Below are the code and all the weights of a small trained network. Each question names an input and a class and asks about switching units off, where a switched-off unit gives its printed mean instead of its output.

import numpy as np


def w(rows, s, z=0):
    codes = np.array(rows[::2]) - 128.0
    scale = np.full(codes.shape[1], s)
    scale[-1] = z or s
    return codes * scale


def norm(h):
    return h / np.sqrt((h * h).mean(-1, keepdims=True) + 1e-5)


def f(y):
    return y / 2 * (1 + np.tanh(0.7978845608 * (y + 0.044715 * y**3)))


def log_softmax(a):
    a = a - a.max(-1, keepdims=True)
    return a - np.log(np.exp(a).sum(-1, keepdims=True))


def net(x, mask):
    res = np.array(x, float).reshape(1, 5) / 4 @ E
    u = 0
    for l in range(2):
        y = f(norm(res) @ A[l][:, :-1].T + A[l][:, -1])
        res = res + np.where(mask[u : u + 13], y, B[l][:, -1]) @ B[l][:, :-1]
        u += 13
    return log_softmax(norm(res)[-1] @ U[:, :-1].T + U[:, -1])


A, B = {}, {}
E = w([
[49,146,140,97,135,211,208,148,104,110],'x0',
[150,110,99,225,133,132,194,129,113,252],'x1',
[98,146,194,60,197,103,95,165,145,212],'x2',
[130,126,134,126,125,125,133,127,132,127],'x3',
[112,132,50,26,25,63,155,139,96,175],'x4',
],0.013)
A[0] = w([
[113,159,129,110,156,126,71,134,130,7,60],'L0N0',
[98,129,157,68,121,100,78,138,132,76,56],'L0N1',
[195,96,123,140,147,41,29,87,148,118,25],'L0N2',
[89,147,76,45,99,58,128,111,92,133,46],'L0N3',
[49,132,157,75,157,226,213,143,87,93,2],'L0N4',
[116,130,140,169,173,105,134,132,135,98,45],'L0N5',
[122,181,193,93,214,114,74,173,149,178,45],'L0N6',
[164,118,57,178,78,149,159,77,129,33,11],'L0N7',
[147,118,130,189,149,132,172,129,109,170,73],'L0N8',
[151,132,114,179,88,147,153,131,133,54,44],'L0N9',
[121,131,197,174,186,188,82,104,167,97,23],'L0N10',
[87,124,176,72,161,102,122,158,156,195,16],'L0N11',
[150,110,101,165,151,150,142,140,106,216,46],'L0N12',
],0.014,0.0093)
B[0] = w([
[113,92,175,93,66,199,130,40,203,188,253],'L0N0',
[102,107,242,110,65,154,131,93,138,214,214],'L0N1',
[43,237,99,198,115,80,121,194,189,71,220],'L0N2',
[213,93,105,104,144,213,163,195,125,99,231],'L0N3',
[80,215,76,214,102,47,87,169,192,82,225],'L0N4',
[168,133,87,93,115,124,128,130,127,142,145],'L0N5',
[99,54,80,121,173,65,82,74,46,111,255],'L0N6',
[43,71,114,90,205,52,97,91,6,126,215],'L0N7',
[111,115,145,116,81,177,148,64,175,134,194],'L0N8',
[124,101,106,114,184,95,102,101,55,117,180],'L0N9',
[243,81,96,131,163,174,189,206,132,93,253],'L0N10',
[67,114,98,96,193,90,83,87,12,135,195],'L0N11',
[100,141,208,106,70,135,166,93,139,158,194],'L0N12',
],0.013,0.0088)
A[1] = w([
[215,146,92,61,99,146,170,177,107,138,27],'L1N0',
[128,155,144,169,116,123,201,86,139,187,79],'L1N1',
[147,196,163,138,147,72,78,167,171,146,90],'L1N2',
[119,123,208,139,73,157,143,77,140,190,2],'L1N3',
[215,117,147,146,190,193,137,149,143,82,45],'L1N4',
[136,152,157,151,129,145,162,71,153,213,63],'L1N5',
[127,163,191,73,82,183,99,85,192,107,16],'L1N6',
[113,142,151,114,188,131,94,150,82,174,25],'L1N7',
[244,116,155,164,191,178,150,175,171,76,24],'L1N8',
[172,155,111,90,80,150,146,223,86,138,74],'L1N9',
[101,126,120,109,175,128,96,113,93,155,31],'L1N10',
[79,247,100,192,103,85,109,179,184,115,68],'L1N11',
[86,114,102,112,123,147,133,127,133,87,144],'L1N12',
],0.014,0.0059)
B[1] = w([
[216,72,78,172,156,178,131,160,191,237,202],'L1N0',
[68,143,188,68,80,194,46,94,180,144,202],'L1N1',
[70,214,56,184,140,138,206,104,113,55,173],'L1N2',
[112,114,203,12,56,213,97,128,151,75,235],'L1N3',
[232,125,82,90,81,94,140,200,100,224,220],'L1N4',
[106,92,202,110,35,147,16,54,172,106,203],'L1N5',
[89,129,214,122,11,151,153,56,138,164,228],'L1N6',
[75,103,89,174,109,106,181,125,75,22,175],'L1N7',
[204,76,52,89,135,160,151,197,174,228,246],'L1N8',
[254,84,86,194,193,153,125,182,206,141,200],'L1N9',
[129,111,104,162,134,116,150,100,89,64,200],'L1N10',
[124,243,105,185,131,126,215,167,219,95,255],'L1N11',
[151,203,201,141,196,125,99,139,121,230,196],'L1N12',
],0.0088,0.0066)
U = w([
[87,83,124,120,176,91,119,68,7,105,166],'0',
[117,112,227,94,37,175,123,76,185,144,6],'1',
[248,93,93,130,137,159,158,189,159,151,175],'2',
[89,245,114,187,109,109,162,154,186,83,172],'3',
],0.021,0.0012)

Each question gives the input, the list of numbers given to net, and the class t.
The units are the neurons (one row each of A and B). Each row of codes is followed by its name. A weight is (code - 128) times the scale printed after its matrix; where a second scale follows, it is the last column's (A, B and U).
mask holds one flag per neuron, layer by layer. A switched-off neuron (its flag False) gives its mean, the last column of its row in B, instead of its output. The means were averaged over made-up inputs and are rounded, as every weight is.
A unit's drop is (log p(t) with every unit on - log p(t) with that unit switched off) / (log p(t) with every unit on - log p(t) with every unit switched off).
The circuit of an input: a set's keep is (log p(t) with only the set's units on - log p(t) with every unit switched off) / (log p(t) with every unit on - log p(t) with every unit switched off). Starting from the 12 units with the biggest drops (on a tie, the unit counted first), units are removed one at a time, each time the one whose removal leaves the highest keep (on an exact tie, the one counted first), for as long as the keep stays at least 0.8.
circuit, biggest first: the units of the circuit, biggest drop first
unit that matters most: the unit with the biggest drop
top k neurons in layer l: the k neurons of layer l with the biggest drops, biggest first
drop of u: that unit's drop, to one decimal
input [-6,-3,-6,-2,8], class 2: circuit, biggest first : (L0N3)
input [5,8,-7,1,1], class 1: top 2 neurons in layer 0 : (L0N8 L0N6)
input [-5,-6,2,5,-7], class 2: top 3 neurons in layer 0 : (L0N10 L0N12 L0N8)
input [3,2,6,-6,7], class 2: top 3 neurons in layer 0 : (L0N3 L0N7 L0N6)
input [7,3,1,0,-8], class 2: top 2 neurons in layer 0 : (L0N10 L0N2)
input [-8,8,2,-8,-6], class 1: top 3 neurons in layer 0 : (L0N12 L0N8 L0N4)
input [-5,6,-6,8,0], class 0: top 4 neurons in layer 0 : (L0N7 L0N0 L0N1 L0N9)
input [-1,8,1,-2,-8], class 1: top 2 neurons in layer 0 : (L0N12 L0N8)
input [8,8,-6,5,-1], class 1: top 2 neurons in layer 1 : (L1N1 L1N5)
input [7,-4,-7,-3,8], class 2: top 3 neurons in layer 0 : (L0N3 L0N6 L0N2)
input [2,-2,7,5,7], class 0: top 3 neurons in layer 0 : (L0N11 L0N10 L0N6)
input [1,8,-3,-2,7], class 1: top 2 neurons in layer 0 : (L0N10 L0N12)
input [1,-5,8,7,-8], class 0: top 3 neurons in layer 0 : (L0N6 L0N11 L0N3)
input [8,7,1,-6,-5], class 3: circuit, biggest first : (L0N4)
input [-5,5,0,4,5], class 1: top 3 neurons in layer 0 : (L0N10 L0N12 L0N4)
input [7,4,6,-5,3], class 3: top 2 neurons in layer 0 : (L0N4 L0N7)
input [5,-2,0,2,4], class 3: top 2 neurons in layer 0 : (L0N4 L0N10)
input [-5,-1,-1,8,-3], class 3: drop of L0N2 : 1.6
input [-8,2,-5,-3,-5], class 3: drop of L0N2 : 1.7
input [-4,3,8,-6,-7], class 0: drop of L0N6 : 2.0
input [6,4,4,1,3], class 3: drop of L0N4 : 1.3
input [4,1,5,4,-1], class 0: unit that matters most : L0N6
